Here is a tiny trained network, its code and every weight. The questions are about switching its units off for an input and a class, where a switched-off unit gives its printed mean instead of its output.

import numpy as np


def w(rows, s, z=0):
    codes = np.array(rows[::2]) - 128.0
    scale = np.full(codes.shape[1], s)
    scale[-1] = z or s
    return codes * scale


def f(y):
    return y / 2 * (1 + np.tanh(0.7978845608 * (y + 0.044715 * y**3)))


def log_softmax(a):
    a = a - a.max(-1, keepdims=True)
    return a - np.log(np.exp(a).sum(-1, keepdims=True))


def net(x, mask):
    res = np.array(x, float).reshape(1, 8) / 4 @ E
    y = f(res @ A[0][:, :-1].T + A[0][:, -1])
    res = res + np.where(mask, y, B[0][:, -1]) @ B[0][:, :-1]
    return log_softmax(res[-1] @ U[:, :-1].T + U[:, -1])


A, B = {}, {}
E = w([
[161,3,151,254,103],'x0',
[194,107,96,136,75],'x1',
[199,52,102,138,79],'x2',
[103,151,61,118,115],'x3',
[167,129,161,179,211],'x4',
[82,101,137,85,183],'x5',
[147,132,191,99,54],'x6',
[164,69,97,131,158],'x7',
],0.0089)
A[0] = w([
[81,144,94,125,97,205],'N1',
[108,133,130,149,150,151],'N2',
[158,141,174,109,127,53],'N3',
[189,134,68,131,170,51],'N4',
[110,97,110,160,119,116],'N5',
[179,155,105,123,156,37],'N6',
[150,147,128,122,134,53],'N7',
[76,138,106,122,136,122],'N8',
[111,90,188,133,105,151],'N9',
[157,169,134,120,130,2],'N10',
[81,187,97,253,47,111],'N11',
[101,125,154,150,168,51],'N12',
[116,62,110,153,107,71],'N13',
[132,101,106,138,121,116],'N14',
[78,105,134,116,199,81],'N15',
[98,164,138,122,71,90],'N16',
[131,147,82,164,108,97],'N17',
[86,113,90,109,125,112],'N18',
[70,13,101,189,102,69],'N19',
[36,112,114,143,225,124],'N20',
[95,135,138,100,82,61],'N21',
[127,132,142,176,114,91],'N22',
],0.017,0.0049)
B[0] = w([
[125,156,92,51,105,175],'N1',
[126,139,118,141,162,149],'N2',
[77,160,154,178,132,141],'N3',
[130,43,141,39,173,173],'N4',
[149,89,120,145,112,167],'N5',
[147,67,136,120,131,142],'N6',
[119,110,124,150,139,124],'N7',
[175,154,97,94,100,160],'N8',
[137,151,197,142,88,191],'N9',
[115,100,108,144,136,132],'N10',
[196,149,247,93,245,211],'N11',
[175,166,141,159,162,154],'N12',
[114,66,108,136,114,198],'N13',
[92,102,144,99,155,158],'N14',
[166,231,127,121,158,186],'N15',
[122,167,89,100,67,172],'N16',
[133,127,138,48,179,152],'N17',
[101,126,92,132,103,151],'N18',
[119,2,146,151,121,255],'N19',
[122,212,55,152,199,229],'N20',
[73,150,109,132,81,161],'N21',
[107,128,143,186,127,158],'N22',
],0.025,0.013)
U = w([
[116,134,143,48,80,201],'0',
[127,3,112,79,120,194],'1',
[127,93,107,154,145,5],'2',
[142,123,30,55,174,94],'3',
[58,118,6,31,53,113],'4',
],0.0073,0.0024)

Each question gives the input, the list of numbers given to net, and the class t.
The units are the neurons (one row each of A and B). Each row of codes is followed by its name. A weight is (code - 128) times the scale printed after its matrix; where a second scale follows, it is the last column's (A, B and U).
mask holds one flag per neuron, in row order. A switched-off neuron (its flag False) gives its mean, the last column of its row in B, instead of its output. The means were averaged over made-up inputs and are rounded, as every weight is.
A unit's drop is (log p(t) with every unit on - log p(t) with that unit switched off) / (log p(t) with every unit on - log p(t) with every unit switched off).
The circuit of an input: a set's keep is (log p(t) with only the set's units on - log p(t) with every unit switched off) / (log p(t) with every unit on - log p(t) with every unit switched off). Starting from the 12 units with the biggest drops (on a tie, the unit counted first), units are removed one at a time, each time the one whose removal leaves the highest keep (on an exact tie, the one counted first), for as long as the keep stays at least 0.8.
units of the circuit, in order: the units of the circuit, biggest drop first
top k neurons: the k neurons with the biggest drops, biggest first
drop when u is switched off: that unit's drop, to one decimal
input [3,5,-3,6,-1,-7,-7,-1], class 1: units of the circuit, in order => N20
input [-3,-7,3,8,-8,0,-8,3], class 4: top 3 neurons => N11, N18, N1
input [2,6,0,6,5,8,7,-7], class 4: top 2 neurons => N11, N19
input [2,4,-8,-2,-3,1,6,1], class 0: units of the circuit, in order => N20, N19
input [-7,-6,6,5,7,-8,5,3], class 1: top 2 neurons => N20, N15
input [2,1,-3,-2,5,-3,6,6], class 2: units of the circuit, in order => N4, N1
input [-3,-1,6,8,-6,-2,-7,1], class 4: units of the circuit, in order => N1, N18
input [-1,-2,2,-5,4,2,2,-8], class 0: units of the circuit, in order => N19, N20
input [7,2,-1,-8,7,8,-5,3], class 2: top 4 neurons => N20, N15, N19, N12
input [1,-8,0,-5,3,3,2,-6], class 3: top 3 neurons => N20, N19, N15
input [2,1,-6,-1,-8,-6,-5,-5], class 0: top 2 neurons => N11, N20
input [3,-3,1,-7,1,1,3,-8], class 0: top 3 neurons => N19, N9, N20
input [2,8,7,-8,-4,-7,8,-4], class 0: top 2 neurons => N9, N16
input [-4,4,6,-6,2,5,-2,-8], class 0: top 3 neurons => N19, N20, N13
input [-3,-6,2,8,-3,-4,4,-4], class 4: top 2 neurons => N16, N1
input [-5,2,8,5,4,2,2,4], class 1: top neuron => N20
input [2,-7,2,-3,7,-1,-7,-3], class 3: drop when N20 is switched off => 0.2
input [5,-5,0,-8,-2,7,4,-2], class 2: drop when N12 is switched off => 0.1
input [2,5,-4,-5,-1,3,6,-4], class 0: drop when N12 is switched off => 0.0
input [4,-4,-6,-4,2,-1,6,4], class 2: top neuron => N1
